Questions about the row below.
1) The first entry?
2) The last entry?
3) The entry just left of -14.329?
4) The 3rd entry?
5) The 3rd entry from the right?
4.824,-15.349,-14.329,17.880,-0.685,-1.820,-8.973,12.679
1) 4.824
2) 12.679
3) -15.349
4) -14.329
5) -1.820

grid =
-14	40	21	-13	14	47	-21	-43	58
-20	-33	-77	-22	-62	16	0	35	-86
-8	37	13	22	14	28	27	21	-3
63	57	-43	-39	-36	19	12	33	-1
-5	37	-39	-38	-35	61	-16	-11	4
-50	-27	39	52	36	-8	19	5	-18
-81	-57	-32	-14	-29	36	-41	-40	-33
33	19	15	43	19	-34	60	70	-37
43	-54	-28	-66	-33	-52	-67	-57	37
50	40	22	1	18	-15	16	12	34
-4	-51	27	-7	17	-44	-39	-52	39
The second entry on the diagonal from the top-right corner -> 35
Find the 3rd largest entry.
61
The first entry on the main diagonal -> -14
The entry directly below 5 -> -40
Find the top-right entry.
58
The entry in the bottom-right corner is 39
The top entry of the column that holds the largest entry -> -43
Find the entry directly below -54.
40
Find the entry directly above -28.
15
Find the second entry on the main diagonal.
-33
Find the first entry of the largest entry's row.
33
The entry directly above -50 is -5
The centre entry -> 36
Find the largest entry.
70
The entry just right of -28: -66
Find the entry in the bottom-left corner.
-4
Find the entry just right of the largest entry.
-37
Find the entry directly above -35.
-36
The first entry in the row that holds the smallest entry is -20
Find the smallest entry in the last row.
-52
Find the smallest entry in the last column.
-86
Find the entry just left of -29.
-14
Find the fifth-last entry, reading row by row.
17
Find the entry just left of 4.
-11
Find the entry directly below -41.
60
Find the entry directly above the centre entry.
-35
The 2nd smallest entry is -81
Find the 4th entry, reading row by row.
-13
Find the 3rd entry on the diagonal from the top-right corner.
27
Find the entry just right of -67.
-57

A =
[[ 12.111  13.336   0.845  19.330 -10.881  -0.156  12.183  -3.507  12.493]
 [ -5.028  -3.279  18.461  -5.926   3.778 -18.756 -19.220   9.214
   19.121]]
The entry just left of 18.461: -3.279
The entry just left of 19.330 is 0.845
Find the entry just right of the largest entry.
A: -10.881
The entry just left of the smallest entry -> -18.756

[[119  18 160  97]
 [148 143 189 107]
 [110 135  93 101]
 [  8 180  65  32]
 [ 14  79 112 159]
 [ 66  34  91 137]
 [169 166 144  59]
 [182 119 182 140]
 [ 15 150  91 100]
 [194 177 188  86]
 [ 27  92 133  91]
 [149 100 171 184]
 [ 13  96 124  84]
 [143  34  97 105]
 [ 10 171 103  33]
 [189  52  34 105]]
Rows and columns are numbered from 1.
The bottom-left entry is 189
Read off the entry just left of 184.
A: 171
Read off the top-left entry.
A: 119
The entry at row 2, column 1 is 148
Read off the entry at row 3, column 1.
A: 110
The bottom-right entry: 105
Read off the entry just left of 33.
A: 103
The smallest entry: 8
Read off the entry just left of 84.
A: 124
Read off the entry just right of 92.
A: 133
Read off the entry in row 1 and column 2.
A: 18
The entry just right of the largest entry -> 177
Read off the entry in row 1 and column 3.
A: 160
The entry directly below 124 is 97
The entry just right of 79 -> 112
Read off the entry directly below the largest entry.
A: 27
Read off the entry directly below 13.
A: 143
The entry at row 2, column 2 is 143
Read off the entry just right of 10.
A: 171
The entry just right of 169: 166
Read off the entry directly below the smallest entry.
A: 14
Read off the top-right entry.
A: 97

Read these off the matrix that follows.
1) Give the first entry in the row that holds the largest entry.
2) Give the top-right entry.
3) Give the second entry on the diagonal from the top-right corner.
4) Give the first entry in reading order.
[[  2   2   0   2   2   2   2   2   0   0   0   2   2   0   0   2]
 [ 69  70   0  69  71  70  68  67 -68 -69 -65  70  68   0 -70  66]
 [ 39  40   0  39  40  40  39  38 -38 -39 -36  40  38   0 -39  38]
 [ -7  -7   0  -7  -7  -7  -7  -7   6   6   6  -7  -7   0   6  -7]
 [ 59  60   0  59  61  60  58  57 -59 -59 -56  60  58   0 -60  57]
 [ -7  -7   0  -7  -7  -7  -7  -7   4   4   4  -7  -7   0   5  -7]
 [-69 -70   0 -69 -70 -70 -68 -67  71  71  68 -70 -68   0  72 -66]
 [-71 -72   0 -71 -72 -72 -70 -68  68  69  65 -71 -69   0  71 -68]
 [ 14  15   0  15  15  15  14  14 -13 -13 -12  15  14   0 -13  14]]
1) -69
2) 2
3) -70
4) 2

Questions about the table below. Counting starts at 1.
1) Give the entry in row 1 and column 2.
2) Give the entry just left of -28.
3) Give the entry in the top-right corner.
4) Give the entry just left of -35.
5) Give the maximum.
6) Give the bottom-right entry.
7) Give the entry directly below -62.
8) Give the entry at row 1, column 3.
[[ -1  44 -12  19  43  46 -13  38]
 [  6 -10 -51 -13   0  42 -37  35]
 [ 18  37  31  36  -4  -9  57 -10]
 [-12  15  82   5  -8  38  17  -5]
 [ 16 -35 -16  14  47 -21  34 -23]
 [ 46 -10 -29 -17  32 -40 -13   6]
 [-14   8 -16 -75  -8 -17 -13 -37]
 [ 22 -46  14 -62   0  18  24  -5]
 [-17 -32   1  23 -40  57 -20 -23]
 [ -7 -46  -8  45  51  22 -23  -2]
 [ 32 -28  44 -13 -29  54  14   9]]
1) 44
2) 32
3) 38
4) 16
5) 82
6) 9
7) 23
8) -12

[[-24  -4  14   7 -16 -17  27 -20  45 -15 -17]
 [ -5 -29   6  -3 -12  35  -7   0 -12 -66  18]
 [-33  40 -21  13   9 -45  18  12  17   4 -33]
 [-10  16  -4   5  14  -1  18  -6   4  50 -11]
 [  3  18 -20 -31  26 -20 -15  26  48 -18  22]
 [ 43 -51  12 -30 -34  28  -3  27 -15 -12  36]
 [-30  18 -15  27  27  13  -5 -25 -37  -3  -4]]
The entry at the centre -> -1
The second largest entry is 48
The entry directly above the largest entry is 4
The 3rd entry on the main diagonal is -21
The smallest entry in the last column: -33
Report the last entry in the row that holds the smallest entry.
A: 18
Report the entry directly above 36.
A: 22
The top-left entry: -24
The entry directly above the centre entry is -45
The last entry, reading row by row: -4
The entry just left of -7 -> 35
The entry just right of the centre entry -> 18
The smallest entry in the last row: -37
The first entry of the largest entry's row is -10
The top entry of the column that holds the largest entry: -15
Report the entry directly above -7.
A: 27
Report the 3rd entry, reading row by row.
A: 14
The entry directly above 40: -29
Report the entry directly below the largest entry.
A: -18
Report the second smallest entry.
A: -51
The bottom entry of the column that holds the largest entry -> -3
The top-right entry: -17
The largest entry is 50
Report the largest entry in the first row.
A: 45
The entry just left of -66 is -12
Report the fourth entry, reading row by row.
A: 7
The entry just left of 9 is 13
The entry just left of 48: 26
The bottom-left entry: -30
Report the 2nd entry, reading row by row.
A: -4

Read these off the table that follows. Counting starts at 1.
1) Give the bottom-right entry.
2) Give the entry at row 1, column 3.
3) Give the entry in the top-left corner.
4) Give the entry just left of 11.40.
5) Give the entry just right of 121.58.
6) Give the entry in the top-right corner.
7) Give the entry in row 3 and column 3.
8) Give the entry directly below 0.43.
-60.75,-16.82,16.09,-23.67,31.03
-11.01,-182.02,-18.96,121.58,60.11
-52.03,-43.16,11.40,0.43,36.44
-123.13,179.99,63.95,-196.98,-9.96
1) -9.96
2) 16.09
3) -60.75
4) -43.16
5) 60.11
6) 31.03
7) 11.40
8) -196.98
